Here is a tiny trained network, its code and every weight. The questions are about switching its units off for an input and a class, where a switched-off unit gives its printed mean instead of its output.

import numpy as np


def w(rows, s, z=0):
    codes = np.array(rows[::2]) - 128.0
    scale = np.full(codes.shape[1], s)
    scale[-1] = z or s
    return codes * scale


def f(y):
    return np.maximum(y, 0)


def log_softmax(a):
    a = a - a.max(-1, keepdims=True)
    return a - np.log(np.exp(a).sum(-1, keepdims=True))


def net(x, mask):
    res = np.array(x, float).reshape(1, 5) / 4 @ E
    y = f(res @ A[0][:, :-1].T + A[0][:, -1])
    res = res + np.where(mask, y, B[0][:, -1]) @ B[0][:, :-1]
    return log_softmax(res[-1] @ U[:, :-1].T + U[:, -1])


A, B = {}, {}
E = w([
[180,177,103,221,69,68],'x0',
[255,72,100,133,214,105],'x1',
[84,65,240,168,151,47],'x2',
[123,169,168,194,189,230],'x3',
[94,38,74,189,97,169],'x4',
],0.0069)
A[0] = w([
[117,102,174,140,128,102,36],'neuron 0',
[118,113,111,73,112,94,55],'neuron 1',
[193,95,118,125,164,123,48],'neuron 2',
[149,160,112,164,103,107,61],'neuron 3',
[150,161,112,206,84,91,96],'neuron 4',
[102,88,104,172,117,162,52],'neuron 5',
[144,157,111,188,111,101,48],'neuron 6',
[123,121,124,112,117,105,92],'neuron 7',
[89,77,125,58,157,179,51],'neuron 8',
[163,178,111,208,91,88,35],'neuron 9',
[97,18,64,203,94,154,28],'neuron 10',
[120,91,93,84,91,86,77],'neuron 11',
[129,121,106,99,96,83,172],'neuron 12',
[100,90,140,55,164,161,7],'neuron 13',
[139,178,74,90,129,154,65],'neuron 14',
[109,145,137,124,99,126,66],'neuron 15',
[111,97,110,151,114,144,253],'neuron 16',
[148,178,152,104,135,105,34],'neuron 17',
[146,150,121,170,117,109,252],'neuron 18',
[106,104,141,149,142,109,81],'neuron 19',
[160,157,76,100,103,159,79],'neuron 20',
[97,168,146,112,113,124,117],'neuron 21',
[95,152,143,127,95,142,70],'neuron 22',
[167,111,126,142,151,121,55],'neuron 23',
[20,172,138,129,46,141,34],'neuron 24',
[169,249,192,62,165,78,75],'neuron 25',
[103,94,152,59,160,160,176],'neuron 26',
[139,150,78,108,107,165,58],'neuron 27',
[154,167,69,107,125,162,85],'neuron 28',
[122,86,92,67,75,45,40],'neuron 29',
[135,142,131,169,101,108,48],'neuron 30',
[114,129,178,127,144,87,64],'neuron 31',
[83,163,131,142,98,141,75],'neuron 32',
[124,181,186,226,196,229,38],'neuron 33',
[147,147,90,98,108,154,75],'neuron 34',
[172,100,111,149,172,132,79],'neuron 35',
[219,82,106,134,192,109,77],'neuron 36',
[104,69,230,179,143,69,62],'neuron 37',
[108,99,178,150,141,98,72],'neuron 38',
[130,139,64,110,116,162,71],'neuron 39',
],0.016,0.0065)
B[0] = w([
[108,105,100,155,122,115,157],'neuron 0',
[157,99,128,101,148,124,162],'neuron 1',
[146,153,163,164,157,109,179],'neuron 2',
[95,101,153,116,138,120,165],'neuron 3',
[80,96,165,100,156,138,212],'neuron 4',
[151,111,143,120,72,113,166],'neuron 5',
[92,96,163,113,146,113,171],'neuron 6',
[143,113,122,128,138,133,145],'neuron 7',
[67,91,185,110,143,131,198],'neuron 8',
[76,83,180,100,152,122,201],'neuron 9',
[154,91,180,140,13,84,218],'neuron 10',
[175,97,118,108,153,133,187],'neuron 11',
[165,127,97,102,157,148,202],'neuron 12',
[67,93,181,106,155,105,178],'neuron 13',
[99,113,86,162,123,130,199],'neuron 14',
[133,131,140,153,135,107,147],'neuron 15',
[142,201,94,89,77,164,218],'neuron 16',
[139,97,152,136,89,90,155],'neuron 17',
[85,184,110,73,139,183,224],'neuron 18',
[119,108,111,151,123,113,152],'neuron 19',
[98,119,84,160,127,129,201],'neuron 20',
[145,164,141,147,129,129,177],'neuron 21',
[138,153,147,148,145,125,163],'neuron 22',
[140,127,151,166,139,115,152],'neuron 23',
[159,189,181,194,170,114,232],'neuron 24',
[159,130,157,112,2,121,246],'neuron 25',
[73,151,151,74,145,162,225],'neuron 26',
[112,112,94,166,123,119,186],'neuron 27',
[99,116,89,173,124,130,207],'neuron 28',
[201,76,111,107,172,127,215],'neuron 29',
[95,114,149,125,145,127,154],'neuron 30',
[109,119,94,151,110,126,167],'neuron 31',
[144,154,146,149,157,119,176],'neuron 32',
[227,54,82,81,184,123,255],'neuron 33',
[111,122,95,152,126,128,179],'neuron 34',
[142,162,150,158,142,116,175],'neuron 35',
[149,191,174,179,166,125,222],'neuron 36',
[79,121,53,196,127,140,234],'neuron 37',
[100,120,92,160,126,125,176],'neuron 38',
[109,118,91,163,117,122,190],'neuron 39',
],0.052,0.01)
U = w([
[89,114,48,185,130,140,122],'0',
[164,201,170,173,178,113,113],'1',
[64,96,175,79,162,153,137],'2',
[212,76,88,91,175,139,119],'3',
[158,123,147,117,32,100,121],'4',
[119,235,76,54,120,218,254],'5',
[110,176,78,65,148,2,78],'6',
],0.0077,0.0067)

Each question gives the input, the list of numbers given to net, and the class t.
The units are the neurons (one row each of A and B). Each row of codes is followed by its name. A weight is (code - 128) times the scale printed after its matrix; where a second scale follows, it is the last column's (A, B and U).
mask holds one flag per neuron, in row order. A switched-off neuron (its flag False) gives its mean, the last column of its row in B, instead of its output. The means were averaged over made-up inputs and are rounded, as every weight is.
A unit's drop is (log p(t) with every unit on - log p(t) with that unit switched off) / (log p(t) with every unit on - log p(t) with every unit switched off).
The circuit of an input: a set's keep is (log p(t) with only the set's units on - log p(t) with every unit switched off) / (log p(t) with every unit on - log p(t) with every unit switched off). Starting from the 12 units with the biggest drops (on a tie, the unit counted first), units are removed one at a time, each time the one whose removal leaves the highest keep (on an exact tie, the one counted first), for as long as the keep stays at least 0.8.
units of the circuit, in order: the units of the circuit, biggest drop first
k most important neurons: the k neurons with the biggest drops, biggest first
drop of u: that unit's drop, to one decimal
input [3,-1,2,-8,-7], class 3: units of the circuit, in order -> (neuron 29)
input [3,-5,7,-8,0], class 3: 3 most important neurons -> (neuron 29; neuron 11; neuron 12)
input [-3,2,-6,-7,-7], class 3: 3 most important neurons -> (neuron 29; neuron 10; neuron 12)
input [5,4,2,3,-2], class 2: 2 most important neurons -> (neuron 24; neuron 9)
input [1,4,-2,-4,4], class 1: 3 most important neurons -> (neuron 33; neuron 25; neuron 36)
input [-7,-8,-6,5,-8], class 1: 2 most important neurons -> (neuron 24; neuron 10)
input [-4,1,-7,-8,7], class 3: 3 most important neurons -> (neuron 29; neuron 11; neuron 37)
input [-8,7,-6,6,-6], class 2: 4 most important neurons -> (neuron 8; neuron 26; neuron 13; neuron 24)
input [-6,-7,1,2,-8], class 4: 4 most important neurons -> (neuron 25; neuron 36; neuron 17; neuron 2)
input [-6,5,-1,-2,-6], class 2: 2 most important neurons -> (neuron 26; neuron 10)
input [-4,-3,-7,6,-8], class 4: 3 most important neurons -> (neuron 25; neuron 37; neuron 17)
input [-2,-7,-2,7,-8], class 4: 2 most important neurons -> (neuron 25; neuron 36)
input [-8,6,2,2,6], class 2: 3 most important neurons -> (neuron 8; neuron 26; neuron 13)
input [-4,-1,0,-5,8], class 4: units of the circuit, in order -> (neuron 10)
input [1,3,1,-4,3], class 3: 3 most important neurons -> (neuron 24; neuron 25; neuron 29)
input [-5,-2,6,6,8], class 4: drop of neuron 10 -> 2.2
input [4,-8,-5,-6,-7], class 1: drop of neuron 24 -> 3.6
input [6,-4,0,-2,-8], class 4: drop of neuron 25 -> 6.3
